In the rows, zero is written as 128.
[144 125 123 116 126 121 132 124 116 132 134 117  44 105 131 134  26 129
  91 152 124 123 145 104 154 135 121 122 144 117 116 159 143 109 153 132
 146 124 148 181 122 140 168 104  66 145 144 131 128 168 125 133 141 148
 124 137 133 115 131 123 127 156 152 107 132 137 132 134 172 115 126 141
 133 107 252 138 136  98 132 150 128 115 108 135 146 145 127 132 154 126
 204 112 160 127 128  68 144 111 167 128 110 112 125] : 0
[134 137 132 115 130 122 124 125 128 133 126 131  43 122 154 129  50 123
  97 161 121 142 128 118 149 171 126 129 140 108 114 119 150 121 154 119
 154 136 141 128 120 143 154 108  58 124 131 125 128 151 109 141 126 146
 132 136 124 129 139 116 131 148 135 118 139 162 133 127 157 129 129 135
 139 117 252 151 124 115 134 135 114 123 117 132 161 136 109 157 113 113
 150 130 160 148 124 116 129 121 150 140 102 120 122] : 3
[128 144 123 122 125 139 132 144 116  92 158 130  87  96 145 157 156 122
 101 134 227 123 138 105 163 129 132 133 142 104 128 133 130 113 168 143
 142 123 128 172 121 102 156 106 102 103 148 125 131 183 138 134 157  73
 128 106 128 129 127 112 139 143 148 111 135 121 133 117 169 118 142 131
 142 125 154 121 133  94 147 133 113 128  97 128 114 132 176 123 127 133
 146 124 153 141 102  59 127  82 156 107 110 115 143] : 2
[126 140 127 105 116 142 121 132 120 113 155 142  96 103 155 152 142 125
 107 143 182 117 133 111 162 123 135 132 130  99 132 118 143 123 185 138
 140 129 121 192 138  92 164 104 130 131 128 145 125 142 130 132 148  94
 136 116 108 135 135 114 135 142 136 129 139 130 125 131 161 123 115 119
 113 118 134 127 147  95 149 129 115 127 115 113 121 162 170 127 134 126
 142 115 143 125 110  52 150 104 133 117 105 119 133] : 2
[126 117 140 109 112 137 120 130 122 114 147 129 106  70 160 141 177 136
 135 122 165 126 139 101 158  88 133 138 122 116 115  79 146 127 168 123
 138 142 120 186 151  56 162 122 144 106 135 122  90 130 119 134 154  85
 124 124 120 118 133 116 133 137 151 145 138 136 136 120 169 128 136 112
 110 124 116  93 135  92 122 129 116 131 118 136 117 159 146 126 113 110
 154 129 126 135 116  44 153 121 158  99 100 122 143] : 2
[126 152 130 139 143 125 127 126 122 126 134 110  81 126 107 124  53 109
 114 129 120 140 122 143 147 151 148 118 140 125 131 125 131 111 127 126
 131 127 119 115 131 159 138 114  65 130 136 123 134 158 132 138 129 130
 131 130 159 134 129 124 130 139 132 121 124 138 124 130 131 130 133 148
 129 127 225 147 118 133 127 136 133 110 115 130 173 124 120 127 126 122
 137 134 135 122 110 135 114  73 137 135 135 132 141] : 3
[130 104 120  99 128 136 129 158 128 107 135 121 128 107 167 156 191 138
 123 139 147  86 144 120 151  77 126 142 127 124 126 139 151 132 140 137
 122 126 134 189 135  89 151 106 172 133 124 140 130 116 123 128 126 106
 126 139 110 101 134 133 141 136 145 115 125 130 125 130 152 144 115 122
  93 109 112 102 140  92 118 131 133 114 125 131 116 148 147 139 128  81
 154 126 128 133 127  84 147 134 125 129 119 120 120] : 1
[147 167 112 123 103 111 114 134 138 142 131 125  61 120 119 114 102 132
 113 132 121 130 126 114 145 154 132 116 136 100 124 138 133 185 138 163
 137 140 133 132 121 145 155 114  86 123 119 126 130 148 136 131 129 152
 126 125 150 136 142 112 127 155  89 127 138 133 139 125 131 123 135 134
 137 119 231 154 112 130 140 130 103 114 110 125 141 133 112 134 154 129
 142 120 147 100 124 125 130 105 152 121 159 125 121] : 0
[141 163 152 117 145 124 143 132 125 136 149 124  14 110 145 126  21 120
  98 151 124 143 118 112 146 154 131  93 145  97 129 125 138 114 152 134
 147 126 128 134  87 149 174  96  56 139 139 122 129 148 127 132 137 134
 129 120 132 119 127 110 129 150 142 113 140 143 121 122 170 132 136 144
 135 123 252 136 120 103 134 130 119 115 108 129 165 157 113 128 122 124
 142 129 148 147 120 103 137 118 181 136  85 118 127] : 0
[134 151 150 131 132 145 125 120 132 112 159 116  37 114 121 130  63 100
  85  99 134 111 152 125 145 144 151 112 151 104 135 110 129 118 152 138
 149 133 127 128 127 165 197  91   4 124 133 130 128 202 115 115 163 133
 161 123 177 127 140 123 119 166 140 112 134 129 140 156 145 151 148 132
 162 114 252 126 138 115 137 157 128 127  94 123 142 135 174 111 155 145
 173 118 149 130 126 114 120  56 171 132 127 126  73] : 3
[146 134 144 109 119 126 135 127 120 109 188 142   4  86 124 153   4 106
  71 153 150 126 149 111 177 154 153 101 156  91 122 102 152 137 177 138
 161 116 134 176 120 139 211  74  17 122 147 122 119 209 110 136 163 146
 127 124 227 114 143 103 131 160 146 102 146 129 133 125 195 141 117 139
 150  85 252 143 119  84 138 146 121 116  92 124 178 150 144 118 147 135
 171 111 178 139 119  65 150  77 191 128  97 116 120] : 3
[124 118 120 113 140 143 141 123 115 117 141 111 153 114 147 147 196 131
 119 119 173 108 127 112 142  86 124 135 118 134 172 135 131 132 150 132
 160 124 120 178 136  80 147 123 172 121 131 137 128 123 123 123 145  95
 118 122 123 122 181 123 136 126 128 135 114 138 123 117 137 130 126 124
 115 119  43 106 149  79 132 122 143 140 129 132  98 146 158 102 116 100
 141 131 128 102 104  85 145 115 115 120 121 119 135] : 2
[129 139 135 113 122 119 139 116 126 125 162 126   4  92 136 145  14 104
  70 166 133 121 153  94 174 149 137 112 143 103 130 130 142 107 177 156
 170 138 135 158 107 138 211  84   6 116 153 122 124 191 131 137 169 113
 133 103 148 111 148  95 138 166 157  99 140 169 132 158 179 133 122 134
 147 109 252 147 137  77 136 143 130 121 105 119 157 149 150 117 158 128
 187 125 171 132 118  58 144  73 183 119 105 109 121] : 3
[125 107 139 108 124 138 144 120 121 122 124 129 101  98 136 151 136 121
 109 155 126  88 156 125 127  83 124 136 124 132 121 138 144 165 120 129
 136 136 139 197 126 114 163 108 128 150 127 133 123 159 128 128 140 127
 130 126 132 140 142 135 150 133 137 102 137 125 129 112 155 135 117 139
 102 115 205 126 137 100 141 133 135 122 137 133 144 141 139 125 136 151
 166 134 148 126 116  88 132  94 134 136 129 120 133] : 1
[142 110 132 104 129 121 129 128 112 104 140 125  99  94 157 144 134 144
  98 135 169  98 139 110 159  89 128 133 126 158 120 138 149 118 153 196
 143 129 112 206 124  89 170 110 141 133 137 135 110 154 121 123 149 118
 112 102 124 112 147 120 145 133 112 101 146 136 132 132 174 130 137 130
  90 103 171 119 137  89 141 141 135 124 118 133 135 153 147 126 139 140
 171 117 134 132 111  58 138 107 142 114 124 124 140] : 1
[110 110 145 128 131 146 142 111 120 105 154 128 122 101 134 165 207 124
  97 131 143  59 144 101 148  67  99 134 144 132 125 158 139 115 114 134
 125 129 122 182 111  98 181  79 143 126 139 115 128 174 123 115 167  98
 125 107 141 120 133 128 154 161 130  91 157 152 127 133 146 101 123 123
 136 121 128 114 160 106 126 137 143 121 127 131 100 144 205 125 144 156
 129 109 124 109 131  75 161  81 142 133 112 114 149] : 1
[139 145 127 132 123 134 128 123 124 141 141 131  93 169  97 124  89 101
 121 115 115 133 134 121 126 160 109 121 127 117 131 122 129 106 133 145
 123 161 129  94 126 163 147 130  74 177 153 125 129 149 143 120 136 128
 137 125 150 138 136 143 130 135 149 126 131 124 126 157 114 137 145 118
 148 128 165 116 118 148 136 135 124 122 116 122 140 126 137 121 143 127
 126 152 140 120 128 148 130  89 130 124 141 113 124] : 0
[127  97 131 106 129 115 133 169 119 143  90 137 140 103 186 122  98 163
 172 155 136 169 108 139 126 154 141 132 131  99 125 134 195 148 154 126
 147 132 121 159 123  71  86 122 215 140  92 151 128  59 128 123 102 140
 130 137  54 109 121 112 109 101 114 146 128 143 102 117 204 132 118 145
  74 128  74 121 114  94  96 122 128 117 115 120 158 145  91 141 114  92
 130 143 118 124 120 116 146 252 106 136  98 125 112] : 2
[131 125 133 115 122 145 139 125 126 122 185 131 159 141 118 142 252 122
 115 106 145  94 130 116 133  86 139 147 121 141 117 136 113 124 131 137
 128 128 132 150 143 107 158 132 121 110 171 128 152 175 135 116 164  90
 114 103 169 144 113 138 135 144 136 116 117 117 144 136  98 121 128 125
 149 131  74 109 149 118 158 128 125 132 138 121  78 141 211 114 132 163
 143 114 130 115 132  95 137  84 129 119 123 118 138] : 2
[126 168 135 106 113 127 117 127 121 124 136 123   6 104 131 131   4 119
 103 139 133 165 128 108 154 175 134  93 153  95 125 119 162 124 180 130
 148 124 136 165 121 145 166 110  32 126 132 130 122 167 116 134 136 129
 133 132 131 121 143 112 129 163 136 114 141 162 131 131 182 139 131 140
 140  98 252 152 134  84 131 137 124  98 109 125 173 134 109 121 144 144
 168 144 156 134 118  91 138  94 170 124  92 127 122] : 3
[122 126 135 130 150 103 122 132 126 133 134 134  23 114 125 135   4 111
  91 148  84 140 120 123 162 160 154 113 140 111 125 133 161 114 136 143
 165 124 158 152 121 149 170 120  78 133 133 138 124 169 123 133 119 159
 138 141 147 120 135 113 119 162 138 120 156 115 114 132 169 141 115 152
 129 107 252 151 133 104 123 147 127 123 101 134 177 127  94 124 138 116
 180 132 152 133 126  98 162 123 175 117 111 117 125] : 0
[120 134 127 140 133 121 134 128 144 131 125 125  78 130 117 162  43 101
 112 132 118 159 124 128 134 152 112 115 138 119 128 126 129 120 131 126
 134 127 251 115  88 161 153  55  70 119 143 133 138 209 130 124 129 136
 151 122 142 116 131 119 121 141 126 137 138 126 129 129 139 138 126 136
 137 112 248 145 132 122 129 132 116 123 123 129 145 126  99 134 119 123
 151 133 136 124 122 128 128 113 138 125 129 144  80] : 3
[120 112 128 110 108 121 134 128 124 109 132 136 107  94 149 148 141 120
  94 154 130  97 137 111 151  97 122 133 133 122 124 127 166 116 116 136
 137 152 134 188 123 108 165  99 132 148 125 134 137 144 128 124 125 121
 116 119 121 123 139 123 139 134 123 114 133 157 136 126 161 121 112 139
  97 107 207 127  96  98 121 129 145 137 117 136 142 160 134 130 141 125
 165 120 133 138 156  72 133 119 145 118 113 121 128] : 1
